Each row of numbers stands for one node and depends on some of the facts below. Use the named rows to name the rest.

Some facts about the nodes:
φ: is of sort; α: points at; Π: uses; Ξ: belongs to class
babol: Ξ 684
baklik: α stogru stisis; Ξ 661
belar: Ξ 661
besko: α sudas; Π vetogrer skogeflak; Ξ 661
bodridi: φ 946; α suskibro; Π vetogrer gonil; Ξ 661
brabrir: φ 34; Ξ 983
brekan: Π tupegrin plukom skovel stusol; Ξ 983
brimaben: φ 828; Π mudril dimil dimagri suful; Ξ 983
brobrol: Ξ 661
brutiskar: φ 886; Ξ 661
dedugem: φ 828; Ξ 983
deflos: φ 151; α statrok; Ξ 661
deklek: Ξ 983
deplu: α brutiskar; Π baklik dotro dridi dregrir fleri; Ξ 983
dimagri: Ξ 983
dimil: Ξ 983
dotro: Ξ 661
dredres: φ 946; Π stogru brobrol brutiskar pugi grimo; Ξ 661
dredri: φ 755; Ξ 661
dregrir: α trepes suskibro meklu; Ξ 684
drekis: φ 828; α brimaben; Ξ 684
dridi: Ξ 661
drokam: Ξ 983
druklek: φ 315; α flegri; Π fekles plekle; Ξ 661
druzik: Ξ 661
fafe: φ 141; Π reklepluk ploba groklesek peflir veflo stenon; Ξ 661
famim: φ 755; α nudun; Ξ 661
fekles: φ 67; Ξ 661
flegri: α trufom; Ξ 983
fleri: φ 886; α kiskasti vutrar; Ξ 661
fletrer: Ξ 983
flikim: Ξ 661
flupla: φ 93; Π reklepluk fufekin pagrer klida dimagri; Ξ 684
flutun: Π skovel belar; Ξ 661
fodregre: φ 886; α grezomen trufom; Ξ 661
fufam: Ξ 983
fufekin: φ 721; Ξ 661
gaflir: φ 749; Ξ 983
gaklo: φ 315; α klida; Ξ 661
gepon: φ 771; Ξ 661
gere: φ 93; α plebebel; Ξ 661
gezel: Ξ 983
gezim: φ 946; Π veflo babol; Ξ 661
gibrik: Ξ 983
gifle: α vato; Ξ 983
gilu: φ 755; Ξ 661
gizi: φ 67; α zeme klifeplur; Ξ 661
gonil: φ 721; α tropi zavuk; Ξ 661
gotudren: φ 721; Ξ 684
grazun: φ 721; α kladri poklu; Π deflos pugi skegol; Ξ 684
grezomen: φ 755; Ξ 661
grimo: α zufugi; Ξ 661
groklesek: α drekis; Ξ 684
grolo: φ 771; Ξ 684
kegiskun: φ 886; α trora drokam drekis; Ξ 661
kiskasti: φ 946; Ξ 661
kladri: Ξ 661
kleklu: φ 34; Π reklepluk kiskasti dredri deklek brobrol poklu zibo trufem; Ξ 661
kletre: α deplu; Ξ 661
klida: φ 749; α deflos brutiskar; Ξ 983
klifeplur: φ 151; α deflos tropi kegiskun meklu; Π leplis fekles; Ξ 661
klopu: φ 721; α zufugi vutrar; Π tripla stogru stofim veflo fufam; Ξ 661
leplis: φ 141; Ξ 983
ligun: α veflo; Ξ 684
lobru: φ 828; Ξ 661
loza: φ 828; Ξ 983
lugi: α gizi sudas; Ξ 661
lukek: φ 755; Π peflir grimo; Ξ 661
luskan: φ 315; Π ploflo gotudren brutiskar kegiskun; Ξ 661
luzos: φ 34; α rure drokam vagro skegol; Ξ 684
meklu: φ 93; α poklu; Ξ 661
mimal: φ 886; α gezim; Π zepin drokam groklesek peflir; Ξ 684
modol: φ 797; Π zabik kiskasti; Ξ 661
mubi: φ 93; Ξ 661
mudril: φ 828; α stisis; Ξ 983
nagrotru: φ 141; Ξ 661
nasur: Ξ 684
nefa: φ 315; Ξ 661
nenu: Ξ 661
nozaple: φ 749; Π plogrim famim; Ξ 661
nudun: α dimil; Ξ 983
pafen: φ 771; Ξ 983
pagrer: φ 141; α segrabro gotudren suskibro; Ξ 684
peflir: Ξ 983
plebebel: Π sibri suful; Ξ 983
plekle: Ξ 661
plenak: Π luzos; Ξ 661
pleske: α zeme zavuk; Ξ 661
pligrum: φ 946; α brimaben; Π riflu luzos suful; Ξ 661
ploba: φ 34; α statrok; Ξ 661
ploflo: φ 749; Ξ 661
ploge: φ 34; α vetogrer; Ξ 661
plogrim: Ξ 661
pludro: φ 93; α dimil; Ξ 661
plukom: Ξ 983
poba: φ 771; Π vetogrer stenon stusol famim; Ξ 684
poklu: Ξ 661
pugi: α zufugi rabo; Ξ 661
rabe: φ 797; α fafe gaklo; Ξ 661
rabo: φ 315; α ploge kegiskun; Π reklepluk nefa statrok gonil; Ξ 661
ramek: φ 828; Π skovel; Ξ 684
reklepluk: Ξ 661
riflu: φ 797; Ξ 661
riva: φ 67; Ξ 661
rofla: φ 315; α ploba; Π fletrer brobrol brabrir; Ξ 983
rure: φ 315; Ξ 661
segrabro: α skovel zavuk; Ξ 684
sesa: Ξ 983
sibri: φ 832; Ξ 661
skabril: φ 34; α plenak rabo; Ξ 661
skavo: φ 946; Ξ 661
skegol: φ 93; α suskibro; Ξ 684
skogeflak: α pagrer vutrar; Ξ 661
skovel: φ 315; Ξ 684
sogin: φ 946; Ξ 661
stader: φ 832; Ξ 983
statrok: α sibri famim; Ξ 661
stenon: φ 828; α grazun klida skegol; Ξ 661
stigrum: α luzos vagro; Π kiskasti pagrer gizi fleri; Ξ 684
stisis: φ 771; Π sogin stader; Ξ 661
stobrak: φ 749; α belar; Π riflu ligun trikluk; Ξ 983
stofim: φ 797; α drekis; Ξ 661
stogru: α klida zavuk; Ξ 983
stugrek: φ 771; α kiskasti baklik; Ξ 661
stusol: φ 315; Ξ 661
stuzak: α stogru drokam vamam; Ξ 684
sudas: Π zabik gotudren stenon; Ξ 661
suful: φ 755; α statrok; Ξ 661
suskibro: φ 828; α nudun; Π vetogrer trodir grolo trovel; Ξ 661
suzes: Π trufom rure leplis pugi; Ξ 661
tapogem: α klida; Π pafen veklu skavo vutrar gepon; Ξ 983
testam: φ 721; α famim; Ξ 661
tizoren: φ 797; α suskibro; Π lugi vetogrer zeme dotro tramugru stusol; Ξ 684
tolu: Π tripla kiskasti dredri gizi klida grimo; Ξ 684
tradru: α vetogrer; Ξ 661
tramugru: φ 755; Ξ 684
tratras: Π stogru drokam leplis; Ξ 661
trepes: Ξ 661
trikluk: φ 721; Ξ 661
tripla: α trovel; Ξ 661
trodir: φ 315; α statrok; Ξ 983
tropi: φ 141; Π sibri gonil; Ξ 661
trora: φ 151; α druklek; Ξ 661
trovel: Ξ 684
trufem: φ 315; α gezim stusol; Ξ 661
trufom: α deklek; Ξ 661
tupegrin: Ξ 983
tupofun: Ξ 684
vagro: φ 721; Ξ 684
vamam: φ 721; α trepes sudas; Ξ 661
vato: φ 151; Π lobru lugi nagrotru; Ξ 684
veflo: φ 797; Ξ 661
veklu: Ξ 983
vetogrer: Ξ 661
vidrul: α ploba deklek; Π fufekin; Ξ 684
visku: Π tripla grezomen famim; Ξ 983
vutrar: φ 315; Ξ 661
zabik: Ξ 661
zavuk: φ 755; α kladri; Ξ 661
zeme: α gezel stenon; Ξ 983
zepin: φ 315; Ξ 983
zibo: Ξ 983
zufugi: α tropi; Ξ 983
zuruzan: φ 67; Π fufekin gaflir fodregre; Ξ 661

Some nodes and their rows:
[  3  -4  13 -13   7  14  -9  -8  -7  10  19  12   7  -4  -6  31 -12 -30
  -6   0 -12   4  -6 -33 -23  -5 -11 -27 -13 -14   9   8 -15  -6 -10  12
 -19   1 -15   5  14  35  16  -1 -22 -24  23 -20] -> trovel
[ 13   1   3  -9  18   4  -9 -13   0   8  11  21  -7  -7   0  20 -12 -39
  -8   8  -5   4   5 -31 -13   4 -13 -11 -10  -1   7  13 -10   1  -4   4
 -23 -31   6  13   3  27  10  -4 -16 -13  26 -24] -> pleske
[ 11  -2   9 -15   2   3  -2  -1   4  -1  13  27  -1  -8  -1  16  -6 -33
 -19   8  -6   5   3 -32 -14  -5  -8 -19 -19 -10  -6   5   3  -1   7  16
 -22  -9  -1   7  10  12  -6  -1 -15 -10  14 -25] -> nozaple
[ 14  15   9 -14   3  -3  -7  -4  11   8  15  23 -10 -11  -6  30   1 -25
 -18  -1 -10  -4   4 -27 -14   2  -8  -9 -21 -16  -7   0   0  10   3   6
 -30 -17   0  14  29  14  -8  -5 -17 -20  18 -24] -> lukek
[ 14   8   9 -13   2  -1  -6  -3   7   4  16  24  -7  -9  -4  23  -2 -31
 -17   2  -9  -1   4 -30 -13   3  -7 -12 -22 -10  -6   2   0   5   5   8
 -26 -16  -2  10  22  19  -6  -2 -15 -16  18 -23] -> gezim
[ 20   4   5  -9  17   5 -11 -10   0   3  11  20  -4  -3   3  22 -12 -37
  -5   6  -7   1   5 -28 -10   0 -11 -14  -5  -1   2   9  -6   4  -3   5
 -24 -26   5  12   4  28  11  -3 -17 -14  19 -24] -> trufem
[  1   5   7  -2   6  20  -7  -1  -4   9  14  10  -6 -19 -10  30  -3 -18
 -20  -2  -9  -9 -10 -26 -25  -4   2  -7   5 -30   6   8  -1  10  -7  13
 -25 -13  -9  11  22  29   3  -6 -21 -25  23 -25] -> stigrum
[ 18   6  -5  -2  18  12 -22  -2  16   0  25  37   0  -3   8  23 -33 -35
  -7  26 -10  -8  -4 -26 -17 -10   2 -17  -4   0   8   4  -4  15  10  -3
 -26 -24   5  -5   6  29  16   1 -19 -15  24  -7] -> ploba
[ 17   4  10 -16  10  -1  -9 -10   5   6  17  24  -1  -1   0  23  -7 -35
  -3   6  -7   2   8 -29  -9  -2 -13 -21 -21  -3  -2   6 -10  -3  -1   6
 -25 -16  -1  11  10  25   8   1 -17 -18  19 -18] -> nenu
[ 10   5   2   0  24  16  -7 -13  -8  14  -1   0  25   7  -9  40 -13 -37
  -2  -7 -18  -7   1 -24 -26 -10  -5 -22  -1 -26  14  18  -8   4 -27   6
 -24 -19 -14   8   3  36   1 -10 -17 -18  23 -26] -> skegol
[  2  -4   7  -5  12  19 -10 -10  -9  11  12  11   4 -11  -5  31 -12 -28
  -6   2  -7  -1  -7 -33 -21  -1  -9 -17  -1 -14  14  13 -11  -1 -13   6
 -20 -13  -8  11   9  40  19  -6 -20 -23  25 -25] -> stuzak
[ 16   5  12 -16  11  -1  -8 -11   3   4  18  25  -1   0   2  25  -9 -36
  -5   6  -7   1   8 -30  -9  -1 -13 -22 -22  -3  -2   6  -9  -4   0   8
 -23 -16  -1   9  10  24   7   1 -17 -19  19 -17] -> dridi
[ 18   3  11 -15  15   2  -4  -7   4  13  20  24  -1  -3  -3  24  -7 -38
  -6   8  -3   2  10 -34  -9  -6 -16 -16 -22  -7  -4   6 -11  -5  -5   7
 -23 -22   3  13  14  21   6   1 -20 -19  22 -21] -> brutiskar
[ 16   0  10 -17  10   0  -9 -10   3   5  17  24  -1   0   1  23  -9 -37
  -6   6  -9   5   6 -30 -12  -1 -14 -23 -22  -1   0   6 -10  -3   0   7
 -23 -13  -1   9   7  23   5   0 -16 -16  18 -17] -> dotro
[ 16   2   3  -7  12   2 -11  -7   0   2  13  21  -6  -4   4  22  -9 -35
  -5   9  -6  -2   3 -27  -8   5  -9 -13  -6  -1   7   9  -5   2  -1   1
 -24 -27   8  11   3  31  13  -7 -16 -18  18 -22] -> trufom
[ 33  10  16 -14  13   0 -17 -14  17  20  11  28 -11  -1  -5  -1  10 -16
 -12  26  -7  10  14  -8 -16 -10 -24   0 -18   5   6  -7  28 -10  21   0
   2  -5   0  24  12 -15 -26 -15   2 -11  42  -8] -> plebebel
[ 14  -3   3  -7  17   9  -4  -6  -3   5  16  24  -2  -4   3  16  -8 -38
  -4  14  -3  -2   8 -31  -9  -5  -9 -15  -6  -4   2  10  -6  -4  -3   7
 -21 -30   4   9  -2  26   9   2 -15 -15  22 -24] -> rabe

Which node is each row?
No name comes twice in this set of rows, the named rows included.
[ 30   9  16 -14   9  -4 -18 -12  16  23  16  27 -13   0  -6   4  17 -12
 -10  28  -4   7  14  -8 -10  -5 -19  -1 -20   3  11  -7  26 -14  22  -6
   2 -11   3  27  11 -11 -22 -23   2 -18  43  -6]  brimaben
[  9   1  -1 -12  28  11  -5 -18   3  17  10  25  -7 -16  -4  19 -20 -44
 -13  10  -2  10   9 -38 -17  -2 -21 -10 -11  -4   4  16 -20   4 -10   7
 -21 -36  10  11   4  24   5   3 -17  -8  33 -27]  gaklo
[ 21   8  -4  -4  19   3 -22  -2  18   6  21  28  -5   1   1  26 -24 -38
 -12  19 -13  -2  -8 -30 -22  -5  -1  -9 -10  -1   8   4  -4  13   5  -7
 -28 -25   6   0  19  30  13  -4 -22 -16  23 -12]  suful
[ 18   3  -6  -2  23   9 -18   0  19   9  25  35   2  -1   3  26 -30 -36
  -9  27  -9  -5  -4 -33 -16 -16   0 -13  -9  -3   7   4  -6   8   4  -8
 -26 -29  11  -3  10  29  16  -5 -23 -18  27 -10]  deflos
[ 24   8   4  -9  29  12 -15 -28  11  40   6  27 -14 -14  -6  -2  -3 -24
 -10  28   0  12  21 -13 -13  -5 -38  10 -10  12  18   5   9  -7   6 -11
   6 -36  10  30   5  -4 -14  -9   6 -11  62 -13]  stogru
[  7  -1  -4 -10  24   4  -3 -13   2  17  14  20 -12  -7 -10  20  -7 -40
 -15  13  -4   9   6 -35 -20   0  -9 -15 -17  -7   5  18 -15  -1  -4   1
 -23 -37   6   8  -2  26  -1  -5 -17 -10  31 -23]  stenon
[ 15   0 -14  -2  19  -8  -6  -4   4   0   1   2  11  20 -12  17   3 -45
 -18  10 -21   4  -2 -23 -36  -6  12 -25 -20 -15   6  20  11   2  -2   7
 -26 -21  -8  -4 -17  23 -31 -17 -15   5  12 -25]  suskibro
[ -1 -19  -5   1   8  18   2   1  -9   2   0   1  22   5 -13  17  -5 -38
 -21   5 -17   3 -11 -33 -37 -12   9 -27  -7 -25  12  19   9  -5 -10  18
 -18  -2 -17  -4 -10  30 -16 -10 -15  -1  14 -33]  tizoren
[  3  -4   9  -2   6  16 -13  -6 -11   4  13   9   1 -10  -3  29  -9 -25
  -6   1  -8  -6 -12 -28 -16   4  -3 -14   6 -13  15  11  -8  -2  -8   7
 -20 -10  -8  11  11  42  23  -9 -21 -27  21 -25]  groklesek
[  3   5   4  -1  18  19  -6 -10 -10   8  11   4  14  -1  -7  31  -8 -28
  -2  -2 -14 -10   0 -21 -23  -7  -1 -21   1 -27  13  17  -9   4 -19  10
 -24 -18 -16   6   1  35   2  -3 -15 -20  25 -22]  pagrer
[ 35   9  20 -16  17   5 -19 -20  10  21  14  29  -1   2   3  -3   0 -21
   5  28  -5   5  22  -8  -3 -12 -33  -5 -16  14   8  -6  19 -14  13  -3
   5 -10  -3  26   4  -5  -9  -7   5 -16  45  -3]  gaflir

Now the same nodes, written a new way:
Known rows:
[-29  -1   3 -34  -4   9  28  23 -20  17 -24 -14 -17  -9] -> flupla
[-31  28 -13 -24  23  -8  -8  -1 -15   0 -25  14 -26  -7] -> pagrer
[  1   0 -13  13 -10 -13 -14   0   1 -12   6  -7  -2  -1] -> baklik
[ 12 -17  -4   5 -21  16  19 -14   0   7  -5  -9 -17  -5] -> gezim
[ -4  -6  -6   3  -8  10 -18 -20   9  -5  -2  -1  -7 -16] -> trufem
[-14  13 -12 -26 -14 -11  29  27 -30   8 -28 -15 -10  23] -> vato
[ 10 -14   5   3  -5 -13  -3  21   4  -5   5   4  -9 -12] -> meklu
[  4  -3 -15  -4 -11   7  -9 -10   7  -2   6   4  -9 -18] -> poklu
[  1 -15   9   7  -8  -9  -9  18  11   0   3  11  -1   1] -> skabril
[  9  -9   7   5 -16  -2  -1   6   0  -4   9   7  -2   1] -> kladri
[  1  12  15  10  33   1  -5 -17  -3   2  14  -6  25  13] -> mudril
[ -2  21 -12  23  29  -9   2  -8 -14  -2  12 -21  28  16] -> zeme
[ 28  -5   4   4 -14 -10   3  20   8  -6  -4   8  -5  -7] -> testam
[-29  -2 -21 -44   9 -15  -8 -16   3   0 -26   2  -4   5] -> groklesek
[  3  23   7  20  34  12  10  -8  11 -29  -5 -21  24  21] -> trodir
[ 25  -7   0   5  -9 -17  -9  20   3   1  -2   6  -6 -10] -> vamam
[-22   8   8 -36  -4 -25   7   5 -16  -8 -19   9  -5  13] -> stuzak

Which node is each row?
No name comes twice in this set of rows, the named rows included.
[-27  10  -7 -43  -3   0   1  -6 -13  -4 -17   4 -12  -1]  babol
[ -5   5  14  27  14   0  28  -1 -18  15  -3 -30  18  10]  deplu
[-36   9  -7 -21 -10  10  17  20 -21  13 -35 -23 -14  17]  poba
[-26  26  -7 -31  -2  -4 -15   3 -21 -21 -10   6 -11  29]  skovel
[-23 -13  10 -39   3 -21  -6  -3 -12   1 -31   8  -5  29]  drekis
[ 12  10  -6   4 -16   3 -27   0  15 -15   3   0  -2  11]  sibri
[ 16  -9  17   2 -14  -4 -21  -1   4 -14  11  19  -4  19]  vutrar
[-29  19   3 -37   7 -28 -10  11  -8  -8  -8  20  -3  12]  luzos
[ 5 15 21 21 39 -4 12 -4 -6 13  3 13 16 13]  nudun
[  3 -27  24  13 -18   0  -3  -6   6   5 -12   2  -8  -2]  druklek
[-15 -21   6  12 -18  21  18  12  13  28 -11 -10 -12 -17]  kleklu
[ -8 -31   4  24 -17   7  -5  -6   4   6 -21 -16 -16   7]  rabo

